Below is a small trained network, with its code and all its weights. Each question gives an input and a target symbol and asks what happens when units are switched off, that is, made to give their printed mean instead of their output.

import numpy as np


def w(rows, s, z=0):
    codes = np.array(rows[::2]) - 128.0
    scale = np.full(codes.shape[1], s)
    scale[-1] = z or s
    return codes * scale


def norm(h):
    return h / np.sqrt((h * h).mean(-1, keepdims=True) + 1e-5)


def f(y):
    return np.maximum(y, 0)


def softmax(a):
    e = np.exp(a - a.max(-1, keepdims=True))
    return e / e.sum(-1, keepdims=True)


def log_softmax(a):
    a = a - a.max(-1, keepdims=True)
    return a - np.log(np.exp(a).sum(-1, keepdims=True))


def net(x, mask):
    ids = ['ΓΛΠαβδηξτ'.index(c) for c in x.split()]
    T = len(ids)
    res = E[ids] + P[:T]
    r = norm(res)
    for j in range(3):
        rows = slice(2 * j, 2 * j + 2)
        q, k, v = (r @ M[0][rows].T for M in (Q, K, V))
        z = softmax(np.where(np.tri(T) > 0, q @ k.T / 2**0.5, -1e9)) @ v
        o = O[0][rows]
        res = res + np.where(mask[j], z, o[:, -1]) @ o[:, :-1]
    y = f(norm(res) @ A[0][:, :-1].T + A[0][:, -1])
    res = res + np.where(mask[3:7], y, B[0][:, -1]) @ B[0][:, :-1]
    return log_softmax(norm(res)[-1] @ U[:, :-1].T + U[:, -1])


Q, K, V, O, A, B = {}, {}, {}, {}, {}, {}
E = w([
[162,166,103,81,132,141],'Γ',
[95,214,119,45,121,148],'Λ',
[12,105,1,191,106,123],'Π',
[174,130,105,102,159,120],'α',
[187,180,105,122,203,79],'β',
[151,96,31,121,157,122],'δ',
[123,140,204,104,207,137],'η',
[47,128,153,62,15,156],'ξ',
[183,41,134,69,211,61],'τ',
],0.016)
P = w([
[98,127,209,184,65,47],'0',
[75,241,59,85,127,197],'1',
[95,215,75,8,145,137],'2',
[105,230,158,50,165,168],'3',
[149,232,169,60,159,63],'4',
[88,253,223,11,132,33],'5',
[95,201,145,83,109,1],'6',
[167,213,90,75,141,30],'7',
],0.0065)
Q[0] = w([
[168,214,46,55,76,31],'h0',
[15,65,183,96,188,119],'h0',
[58,128,125,94,129,58],'h1',
[153,21,103,220,114,253],'h1',
[125,186,86,58,220,125],'h2',
[171,31,158,176,124,233],'h2',
],0.0062)
K[0] = w([
[135,50,183,150,111,20],'h0',
[200,101,105,167,116,59],'h0',
[236,103,113,122,84,41],'h1',
[109,154,154,123,171,196],'h1',
[73,106,203,75,66,175],'h2',
[90,74,9,82,139,254],'h2',
],0.0068)
V[0] = w([
[1,136,108,221,108,216],'h0',
[150,48,189,70,106,110],'h0',
[116,202,214,110,84,146],'h1',
[137,48,118,125,146,190],'h1',
[222,124,66,80,8,106],'h2',
[215,151,136,202,242,52],'h2',
],0.009)
O[0] = w([
[136,134,84,69,67,122,2],'h0',
[5,47,165,100,166,133,149],'h0',
[153,40,199,110,34,120,100],'h1',
[31,97,99,113,182,65,65],'h1',
[59,162,185,229,91,53,159],'h2',
[141,131,96,143,114,204,98],'h2',
],0.011,0.0075)
A[0] = w([
[94,108,142,110,40,169,2],'n0',
[78,69,40,140,97,153,209],'n1',
[255,163,152,49,147,77,115],'n2',
[176,135,54,148,59,115,117],'n3',
],0.0068,0.0017)
B[0] = w([
[16,126,74,86,121,84,157],'n0',
[181,2,146,36,139,111,168],'n1',
[151,127,143,120,159,111,255],'n2',
[186,134,106,155,118,71,169],'n3',
],0.012,0.004)
U = w([
[118,82,247,206,60,140,142],'Γ',
[119,114,207,54,94,119,43],'Λ',
[118,141,101,38,96,108,70],'Π',
[70,89,204,173,136,205,80],'α',
[169,128,170,153,103,235,144],'β',
[57,211,80,132,176,126,88],'δ',
[148,41,190,9,143,220,176],'η',
[35,92,200,15,92,70,251],'ξ',
[2,27,201,74,236,168,127],'τ',
],0.0061,0.0028)

Each question gives the input, a string of symbols that net reads in full, and the target symbol t.
The units are the heads (2 rows each of Q, K, V and O) and the neurons (one row each of A and B). Each row of codes is followed by its name. A weight is (code - 128) times the scale printed after its matrix; where a second scale follows, it is the last column's (O, A, B and U).
mask holds one flag per unit, heads first, then neurons. A switched-off unit (its flag False) gives its mean, the last column of its rows in O or B, instead of its output. The means were averaged over made-up inputs and are rounded, as every weight is.
A unit's drop is (log p(t) with every unit on - log p(t) with that unit switched off) / (log p(t) with every unit on - log p(t) with every unit switched off).
The circuit of an input: a set's keep is (log p(t) with only the set's units on - log p(t) with every unit switched off) / (log p(t) with every unit on - log p(t) with every unit switched off). Starting from all 7 units, units are removed one at a time, each time the one whose removal leaves the highest keep (on an exact tie, the one counted first), for as long as the keep stays at least 0.8.
units of the circuit, in order: the units of the circuit, biggest drop first
unit that matters most: the unit with the biggest drop
heads that matter: for each layer, one digit per head in row order, 1 if its drop is at least 0.15 and else 0, layers parted by /
drop when u is switched off: that unit's drop, to one decimal
input Γ Γ Λ, target Γ: units of the circuit, in order : h2, h1
input ξ Λ β δ τ η τ Π, target τ: units of the circuit, in order : h0, n1
input ξ δ β, target ξ: heads that matter : 101
input η β ξ, target η: units of the circuit, in order : h2
input Π Γ ξ α, target ξ: heads that matter : 001
input Π Γ ξ ξ Λ ξ Π Π, target ξ: heads that matter : 001
input Γ Π Γ Γ Γ β δ, target Γ: units of the circuit, in order : h2, h1
input ξ Γ ξ Γ, target ξ: heads that matter : 100
input Γ ξ ξ Γ, target ξ: heads that matter : 101
input Γ ξ Γ α ξ β Γ η, target Γ: units of the circuit, in order : h1, h2
input β η Γ, target β: units of the circuit, in order : h0, h1
input β Γ δ α, target β: heads that matter : 001
input Π Λ δ Π, target Π: heads that matter : 100
input β Γ Λ Π Λ, target β: unit that matters most : h2
input Π η δ Γ Γ Π, target Π: units of the circuit, in order : h0, n1
input τ δ δ δ ξ ξ Λ α, target τ: heads that matter : 100
input ξ δ Γ ξ ξ Π, target ξ: units of the circuit, in order : h0, h2
input τ Γ Π ξ Λ ξ Λ, target τ: drop when h0 is switched off : 0.8
input η η β τ Λ Π δ, target η: drop when h2 is switched off : 1.1
input τ α ξ τ δ δ δ, target τ: unit that matters most : h0
input η Λ η Γ Γ Γ, target η: drop when h2 is switched off : 0.7
